Here is a tiny trained network, its code and every weight. The questions are about switching its units off for an input and a class, where a switched-off unit gives its printed mean instead of its output.

import numpy as np


def w(rows, s, z=0):
    codes = np.array(rows[::2]) - 128.0
    scale = np.full(codes.shape[1], s)
    scale[-1] = z or s
    return codes * scale


def f(y):
    return np.maximum(y, 0)


def log_softmax(a):
    a = a - a.max(-1, keepdims=True)
    return a - np.log(np.exp(a).sum(-1, keepdims=True))


def net(x, mask):
    res = np.array(x, float).reshape(1, 4) / 4 @ E
    y = f(res @ A[0][:, :-1].T + A[0][:, -1])
    res = res + np.where(mask, y, B[0][:, -1]) @ B[0][:, :-1]
    return log_softmax(res[-1] @ U[:, :-1].T + U[:, -1])


A, B = {}, {}
E = w([
[201,209,129,178,36,62,94],'x0',
[154,211,147,2,151,123,132],'x1',
[153,136,195,71,71,178,203],'x2',
[218,98,158,158,190,62,189],'x3',
],0.0084)
A[0] = w([
[219,120,174,149,56,156,166,101],'neuron 0',
[141,45,194,155,91,138,172,172],'neuron 1',
[9,123,90,102,102,243,106,192],'neuron 2',
[136,179,52,165,114,67,65,182],'neuron 3',
[103,237,140,2,157,164,131,195],'neuron 4',
[113,33,110,178,212,104,97,151],'neuron 5',
[234,173,179,131,131,38,147,140],'neuron 6',
[45,57,82,125,134,163,87,151],'neuron 7',
[55,78,89,170,201,206,82,178],'neuron 8',
[168,101,206,86,164,204,245,56],'neuron 9',
[84,199,129,103,20,175,101,255],'neuron 10',
[139,155,89,144,100,62,30,137],'neuron 11',
[129,165,168,219,55,101,97,126],'neuron 12',
[19,98,104,122,129,227,90,123],'neuron 13',
[81,31,125,151,181,135,106,157],'neuron 14',
[141,198,68,185,135,67,49,220],'neuron 15',
[148,14,112,168,195,80,134,178],'neuron 16',
[124,179,69,177,106,62,44,192],'neuron 17',
],0.0074,0.0027)
B[0] = w([
[80,180,125,127,110,176,113,198],'neuron 0',
[72,152,110,122,97,130,162,213],'neuron 1',
[157,190,155,167,132,226,77,251],'neuron 2',
[181,72,144,125,205,89,106,224],'neuron 3',
[157,91,254,2,149,105,27,255],'neuron 4',
[82,130,75,127,136,69,197,237],'neuron 5',
[191,151,114,193,168,192,128,233],'neuron 6',
[124,166,111,158,141,185,166,219],'neuron 7',
[112,181,69,182,107,143,194,243],'neuron 8',
[184,120,145,172,185,120,138,249],'neuron 9',
[99,143,198,78,107,156,55,237],'neuron 10',
[185,100,170,132,183,123,113,211],'neuron 11',
[129,137,217,96,144,144,96,216],'neuron 12',
[151,185,118,184,126,204,85,229],'neuron 13',
[106,143,52,149,127,96,193,225],'neuron 14',
[166,70,152,114,209,81,132,243],'neuron 15',
[83,127,100,98,125,84,189,246],'neuron 16',
[163,65,172,125,202,104,92,237],'neuron 17',
],0.0094,0.0072)
U = w([
[155,162,92,221,144,173,156,151],'0',
[125,30,51,93,50,107,50,5],'1',
[56,161,191,99,49,167,84,143],'2',
[141,44,27,82,8,76,36,2],'3',
[223,97,222,103,194,124,77,124],'4',
[65,88,96,116,140,36,183,153],'5',
],0.011,0.0092)

Each question gives the input, the list of numbers given to net, and the class t.
The units are the neurons (one row each of A and B). Each row of codes is followed by its name. A weight is (code - 128) times the scale printed after its matrix; where a second scale follows, it is the last column's (A, B and U).
mask holds one flag per neuron, in row order. A switched-off neuron (its flag False) gives its mean, the last column of its row in B, instead of its output. The means were averaged over made-up inputs and are rounded, as every weight is.
A unit's drop is (log p(t) with every unit on - log p(t) with that unit switched off) / (log p(t) with every unit on - log p(t) with every unit switched off).
The circuit of an input: a set's keep is (log p(t) with only the set's units on - log p(t) with every unit switched off) / (log p(t) with every unit on - log p(t) with every unit switched off). Starting from the 12 units with the biggest drops (on a tie, the unit counted first), units are removed one at a time, each time the one whose removal leaves the highest keep (on an exact tie, the one counted first), for as long as the keep stays at least 0.8.
units of the circuit, in order: the units of the circuit, biggest drop first
top k neurons: the k neurons with the biggest drops, biggest first
drop of u: that unit's drop, to one decimal
input [5,4,5,-4], class 2: units of the circuit, in order : neuron 10
input [-2,1,2,7], class 0: units of the circuit, in order : neuron 4; neuron 17
input [-6,-6,-6,1], class 5: top 4 neurons : neuron 5; neuron 16; neuron 6; neuron 14
input [6,-4,6,5], class 0: top 2 neurons : neuron 4; neuron 6
input [-8,2,5,-6], class 2: top 2 neurons : neuron 4; neuron 15
input [-5,-3,8,-3], class 0: top 3 neurons : neuron 9; neuron 13; neuron 12
input [0,-2,-3,-6], class 0: top 2 neurons : neuron 4; neuron 8
input [1,4,4,-4], class 2: drop of neuron 15 : 0.6
input [-8,8,0,-8], class 2: drop of neuron 8 : 0.3
input [-1,-4,-4,5], class 5: drop of neuron 17 : 0.0
